Below is a small trained network, with its code and all its weights. Each question gives an input and a class and asks what happens when units are switched off, that is, made to give their printed mean instead of their output.

import numpy as np


def w(rows, s, z=0):
    codes = np.array(rows[::2]) - 128.0
    scale = np.full(codes.shape[1], s)
    scale[-1] = z or s
    return codes * scale


def norm(h):
    return h / np.sqrt((h * h).mean(-1, keepdims=True) + 1e-5)


def f(y):
    return y / 2 * (1 + np.tanh(0.7978845608 * (y + 0.044715 * y**3)))


def log_softmax(a):
    a = a - a.max(-1, keepdims=True)
    return a - np.log(np.exp(a).sum(-1, keepdims=True))


def net(x, mask):
    res = np.array(x, float).reshape(1, 6) / 4 @ E
    u = 0
    for l in range(4):
        y = f(norm(res) @ A[l][:, :-1].T + A[l][:, -1])
        res = res + np.where(mask[u : u + 10], y, B[l][:, -1]) @ B[l][:, :-1]
        u += 10
    return log_softmax(norm(res)[-1] @ U[:, :-1].T + U[:, -1])


A, B = {}, {}
E = w([
[208,98,97],'x0',
[128,128,128],'x1',
[128,128,128],'x2',
[105,2,110],'x3',
[128,128,127],'x4',
[119,137,48],'x5',
],0.0089)
A[0] = w([
[72,126,160,176],'L0N1',
[97,7,111,252],'L0N2',
[81,139,16,170],'L0N3',
[197,129,176,127],'L0N4',
[151,26,60,101],'L0N5',
[153,114,91,135],'L0N6',
[74,117,63,61],'L0N7',
[128,99,133,105],'L0N8',
[47,128,77,122],'L0N9',
[40,123,83,110],'L0N10',
],0.015,0.0035)
B[0] = w([
[63,186,78,161],'L0N1',
[21,150,162,255],'L0N2',
[172,210,101,200],'L0N3',
[193,114,213,158],'L0N4',
[159,251,155,223],'L0N5',
[136,111,106,149],'L0N6',
[140,174,195,157],'L0N7',
[111,113,146,134],'L0N8',
[95,209,170,169],'L0N9',
[76,179,197,170],'L0N10',
],0.016,0.0099)
A[1] = w([
[119,160,172,96],'L1N1',
[9,52,92,245],'L1N2',
[48,41,206,217],'L1N3',
[124,172,209,119],'L1N4',
[85,155,81,54],'L1N5',
[65,169,79,57],'L1N6',
[205,99,132,71],'L1N7',
[117,150,172,161],'L1N8',
[135,106,144,49],'L1N9',
[45,47,148,145],'L1N10',
],0.012,0.0012)
B[1] = w([
[109,65,126,198],'L1N1',
[24,161,64,154],'L1N2',
[110,212,23,161],'L1N3',
[108,10,129,255],'L1N4',
[91,137,154,157],'L1N5',
[73,120,161,194],'L1N6',
[132,240,146,146],'L1N7',
[117,65,121,193],'L1N8',
[164,126,155,116],'L1N9',
[104,195,68,138],'L1N10',
],0.014,0.0071)
A[2] = w([
[224,135,97,240],'L2N1',
[107,61,148,80],'L2N2',
[162,114,116,34],'L2N3',
[96,39,162,105],'L2N4',
[182,169,43,162],'L2N5',
[62,213,207,248],'L2N6',
[197,99,136,71],'L2N7',
[44,119,156,85],'L2N8',
[91,250,133,231],'L2N9',
[74,27,101,114],'L2N10',
],0.013,0.0013)
B[2] = w([
[61,221,22,148],'L2N1',
[94,86,131,133],'L2N2',
[114,193,124,122],'L2N3',
[42,61,114,142],'L2N4',
[72,108,8,139],'L2N5',
[207,61,68,248],'L2N6',
[97,225,181,137],'L2N7',
[183,204,49,183],'L2N8',
[234,48,128,235],'L2N9',
[94,49,158,140],'L2N10',
],0.014)
A[3] = w([
[149,95,108,154],'L3N1',
[124,195,201,71],'L3N2',
[167,97,127,38],'L3N3',
[67,51,67,105],'L3N4',
[116,168,212,125],'L3N5',
[134,11,53,53],'L3N6',
[117,214,237,95],'L3N7',
[185,136,153,253],'L3N8',
[183,56,136,117],'L3N9',
[112,6,88,87],'L3N10',
],0.014,0.0027)
B[3] = w([
[149,122,145,168],'L3N1',
[94,202,158,194],'L3N2',
[155,124,128,142],'L3N3',
[71,54,118,236],'L3N4',
[114,216,155,186],'L3N5',
[138,153,216,254],'L3N6',
[89,254,162,237],'L3N7',
[162,56,157,233],'L3N8',
[154,88,118,193],'L3N9',
[107,127,227,222],'L3N10',
],0.021,0.0056)
U = w([
[86,68,195,135],'0',
[107,203,162,164],'1',
[192,86,135,188],'2',
[154,155,5,2],'3',
[45,116,68,80],'4',
],0.022,0.004)

Each question gives the input, the list of numbers given to net, and the class t.
The units are the neurons (one row each of A and B). Each row of codes is followed by its name. A weight is (code - 128) times the scale printed after its matrix; where a second scale follows, it is the last column's (A, B and U).
mask holds one flag per neuron, layer by layer. A switched-off neuron (its flag False) gives its mean, the last column of its row in B, instead of its output. The means were averaged over made-up inputs and are rounded, as every weight is.
A unit's drop is (log p(t) with every unit on - log p(t) with that unit switched off) / (log p(t) with every unit on - log p(t) with every unit switched off).
The circuit of an input: a set's keep is (log p(t) with only the set's units on - log p(t) with every unit switched off) / (log p(t) with every unit on - log p(t) with every unit switched off). Starting from the 12 units with the biggest drops (on a tie, the unit counted first), units are removed one at a time, each time the one whose removal leaves the highest keep (on an exact tie, the one counted first), for as long as the keep stays at least 0.8.
circuit, biggest first: the units of the circuit, biggest drop first
most important unit: the unit with the biggest drop
k most important neurons: the k neurons with the biggest drops, biggest first
top k neurons in layer l: the k neurons of layer l with the biggest drops, biggest first
drop when u is switched off: that unit's drop, to one decimal
input [-1,8,-8,7,1,1], class 1: top 2 neurons in layer 0	(L0N2 L0N5)
input [-6,5,-6,-1,6,-4], class 0: circuit, biggest first	(L0N5)
input [2,-8,-6,-6,1,8], class 3: top 2 neurons in layer 0	(L0N2 L0N3)
input [0,0,-3,7,1,-1], class 4: 2 most important neurons	(L0N2 L0N4)
input [1,4,-4,-3,7,5], class 3: 3 most important neurons	(L0N3 L0N2 L2N1)
input [0,-8,-3,-2,6,-2], class 0: 3 most important neurons	(L0N3 L0N6 L1N4)
input [2,-4,-6,-8,4,4], class 3: 3 most important neurons	(L0N2 L0N10 L2N1)
input [6,-4,1,0,-1,4], class 3: 2 most important neurons	(L0N2 L0N10)
input [-7,6,5,6,5,2], class 1: 3 most important neurons	(L0N9 L0N10 L0N7)
input [2,7,-7,6,-1,3], class 2: 3 most important neurons	(L2N6 L0N5 L2N9)
input [-1,-6,0,-6,8,-7], class 0: 3 most important neurons	(L0N3 L0N5 L1N4)
input [-7,5,0,7,8,1], class 1: 2 most important neurons	(L0N2 L0N10)
input [-7,-6,0,1,3,-5], class 4: top 2 neurons in layer 0	(L0N5 L0N3)
input [-1,-7,-8,0,-7,5], class 2: circuit, biggest first	(L2N6)
input [2,6,6,-5,-2,3], class 3: 2 most important neurons	(L0N2 L2N1)
input [-5,0,-8,-4,5,-4], class 0: 2 most important neurons	(L0N3 L0N5)
input [2,1,3,-1,1,5], class 3: 2 most important neurons	(L0N3 L0N2)
input [0,-1,-4,5,-1,-5], class 4: 3 most important neurons	(L0N2 L0N3 L1N2)
input [3,-5,3,7,2,8], class 2: 3 most important neurons	(L2N6 L0N5 L2N9)
input [5,0,-2,2,-4,3], class 2: most important unit	L0N5
input [-2,7,-3,-5,-3,0], class 0: top 2 neurons in layer 0	(L0N5 L0N3)
input [-5,-8,-1,-8,-8,-2], class 0: drop when L0N3 is switched off	0.9
input [0,4,1,0,7,2], class 2: drop when L2N9 is switched off	0.1
input [-2,-7,6,0,-6,3], class 2: drop when L2N7 is switched off	0.0
input [-3,7,-2,-8,5,3], class 2: drop when L0N2 is switched off	0.2
